Here is a tiny trained network, its code and every weight. The questions are about switching its units off for an input and a class, where a switched-off unit gives its printed mean instead of its output.

import numpy as np


def w(rows, s, z=0):
    codes = np.array(rows[::2]) - 128.0
    scale = np.full(codes.shape[1], s)
    scale[-1] = z or s
    return codes * scale


def f(y):
    return y / 2 * (1 + np.tanh(0.7978845608 * (y + 0.044715 * y**3)))


def log_softmax(a):
    a = a - a.max(-1, keepdims=True)
    return a - np.log(np.exp(a).sum(-1, keepdims=True))


def net(x, mask):
    res = np.array(x, float).reshape(1, 8) / 4 @ E
    y = f(res @ A[0][:, :-1].T + A[0][:, -1])
    res = res + np.where(mask, y, B[0][:, -1]) @ B[0][:, :-1]
    return log_softmax(res[-1] @ U[:, :-1].T + U[:, -1])


A, B = {}, {}
E = w([
[209,160,186,239,233,172,175],'x0',
[90,8,142,156,165,12,211],'x1',
[138,121,130,131,117,127,125],'x2',
[132,125,129,131,129,129,128],'x3',
[236,93,171,12,193,93,78],'x4',
[122,130,126,124,133,130,132],'x5',
[80,37,57,193,209,177,13],'x6',
[87,47,229,76,95,253,162],'x7',
],0.0054)
A[0] = w([
[78,93,128,154,70,208,172,57],'N1',
[43,200,67,239,67,169,160,129],'N2',
[169,174,57,157,132,50,105,84],'N3',
[122,112,138,125,131,97,180,34],'N4',
[108,59,198,97,106,210,156,93],'N5',
[157,180,60,152,148,56,93,75],'N6',
[128,62,180,103,93,218,158,87],'N7',
[98,89,90,142,171,169,83,54],'N8',
[160,176,96,117,117,206,68,61],'N9',
[149,188,115,110,118,190,80,66],'N10',
[179,161,166,198,204,150,182,163],'N11',
[114,78,85,156,179,160,51,64],'N12',
[98,73,71,159,187,167,78,54],'N13',
[131,199,127,102,126,180,73,90],'N14',
[95,87,93,147,188,158,61,91],'N15',
[94,128,88,62,29,81,104,168],'N16',
[119,16,143,121,173,46,186,145],'N17',
[68,108,90,62,65,87,105,66],'N18',
[142,195,163,90,88,104,203,80],'N19',
[143,191,123,109,120,199,67,2],'N20',
[136,203,161,93,91,103,205,91],'N21',
[170,167,77,166,121,44,93,107],'N22',
[140,67,207,69,129,176,118,92],'N23',
[108,16,133,134,167,53,180,57],'N24',
[182,155,152,205,191,152,182,160],'N25',
[85,13,121,154,167,67,201,119],'N26',
[161,191,73,155,136,43,102,75],'N27',
[254,104,159,6,201,89,30,130],'N28',
[166,133,186,204,204,157,191,170],'N29',
[85,88,98,78,51,87,101,127],'N30',
[92,92,102,180,163,154,45,88],'N31',
[148,188,117,110,121,191,71,70],'N32',
[163,197,159,110,83,109,220,105],'N33',
],0.0066,0.0019)
B[0] = w([
[76,136,127,148,171,132,151,167],'N1',
[118,48,111,165,161,150,224,211],'N2',
[71,161,180,129,185,134,105,192],'N3',
[146,134,134,121,104,115,125,132],'N4',
[64,197,173,134,174,121,82,189],'N5',
[71,151,170,139,167,127,109,190],'N6',
[61,188,176,124,188,120,85,182],'N7',
[143,106,176,110,104,85,107,154],'N8',
[166,169,123,137,75,87,166,177],'N9',
[150,186,134,160,65,82,170,167],'N10',
[155,120,71,89,121,178,73,204],'N11',
[154,86,165,117,103,100,116,176],'N12',
[159,85,181,116,90,88,90,172],'N13',
[160,151,112,148,85,96,155,171],'N14',
[166,75,174,112,82,80,104,173],'N15',
[146,105,76,94,155,171,103,202],'N16',
[158,202,106,143,79,114,155,202],'N17',
[152,125,78,90,134,173,83,177],'N18',
[151,40,186,110,102,81,73,180],'N19',
[163,186,123,157,71,90,150,166],'N20',
[156,35,191,116,96,86,86,183],'N21',
[65,162,164,139,182,140,105,190],'N22',
[77,165,146,155,178,138,154,174],'N23',
[145,192,114,155,72,102,144,185],'N24',
[167,119,65,71,144,173,75,198],'N25',
[174,214,100,156,65,104,132,199],'N26',
[58,160,185,125,182,141,102,193],'N27',
[89,64,82,180,179,152,255,253],'N28',
[149,137,78,84,119,158,68,208],'N29',
[166,145,70,80,146,184,95,180],'N30',
[143,79,168,113,108,97,115,175],'N31',
[154,170,122,157,71,90,165,172],'N32',
[147,59,156,113,114,98,86,192],'N33',
],0.0081,0.006)
U = w([
[155,29,223,115,82,56,62,99],'0',
[159,247,114,160,51,78,163,90],'1',
[37,202,203,134,206,144,81,94],'2',
[127,114,121,133,130,148,130,254],'3',
[158,112,42,77,134,219,52,83],'4',
[100,51,106,164,160,146,255,120],'5',
],0.0094,0.0099)

Each question gives the input, the list of numbers given to net, and the class t.
The units are the neurons (one row each of A and B). Each row of codes is followed by its name. A weight is (code - 128) times the scale printed after its matrix; where a second scale follows, it is the last column's (A, B and U).
mask holds one flag per neuron, in row order. A switched-off neuron (its flag False) gives its mean, the last column of its row in B, instead of its output. The means were averaged over made-up inputs and are rounded, as every weight is.
A unit's drop is (log p(t) with every unit on - log p(t) with that unit switched off) / (log p(t) with every unit on - log p(t) with every unit switched off).
The circuit of an input: a set's keep is (log p(t) with only the set's units on - log p(t) with every unit switched off) / (log p(t) with every unit on - log p(t) with every unit switched off). Starting from the 12 units with the biggest drops (on a tie, the unit counted first), units are removed one at a time, each time the one whose removal leaves the highest keep (on an exact tie, the one counted first), for as long as the keep stays at least 0.8.
circuit, biggest first: the units of the circuit, biggest drop first
top k neurons: the k neurons with the biggest drops, biggest first
drop of u: that unit's drop, to one decimal
input [0,-3,5,-2,-7,-5,6,3], class 5: circuit, biggest first => (N2)
input [6,-7,5,2,-8,-6,-2,3], class 5: top 2 neurons => (N2 N26)
input [-3,1,-7,0,-8,-3,-3,-8], class 2: circuit, biggest first => (N27 N3)
input [7,-6,-3,4,-2,-2,-7,7], class 0: circuit, biggest first => (N21 N19)
input [7,8,3,7,1,8,0,3], class 1: circuit, biggest first => (N26 N17)
input [7,8,6,5,3,1,5,1], class 1: circuit, biggest first => (N26 N17)
input [-7,6,-3,1,-6,-6,3,-2], class 4: circuit, biggest first => (N30 N18)
input [4,7,-4,4,6,-8,-3,-8], class 2: circuit, biggest first => (N27 N22)
input [6,-1,-4,3,7,1,8,-5], class 0: top 3 neurons => (N15 N13 N12)
input [6,8,1,3,-8,-3,7,-6], class 1: top 3 neurons => (N26 N24 N17)
input [7,-1,1,1,7,5,8,6], class 0: top 3 neurons => (N15 N13 N12)
input [-6,-6,-3,4,4,0,-7,3], class 0: top 3 neurons => (N19 N21 N33)
input [0,-2,0,-4,7,3,-1,8], class 2: top 2 neurons => (N5 N7)
input [-3,-3,8,-2,8,1,-6,7], class 5: circuit, biggest first => (N28)
input [8,-1,-8,-5,-1,-2,-1,-8], class 2: top 2 neurons => (N27 N3)
input [6,8,-2,3,-4,2,0,8], class 1: top 3 neurons => (N26 N17 N24)
input [-8,-3,7,6,-1,-4,-4,-6], class 4: drop of N16 => 0.3
input [-5,7,8,-1,3,-1,5,-8], class 2: drop of N3 => 0.4
input [4,-2,-2,-4,5,-1,-3,-6], class 2: drop of N17 => 0.0
input [8,-2,-8,-5,-6,8,-7,0], class 4: drop of N29 => 0.2
input [0,-1,-6,4,7,-8,-6,3], class 5: top neuron => (N28)
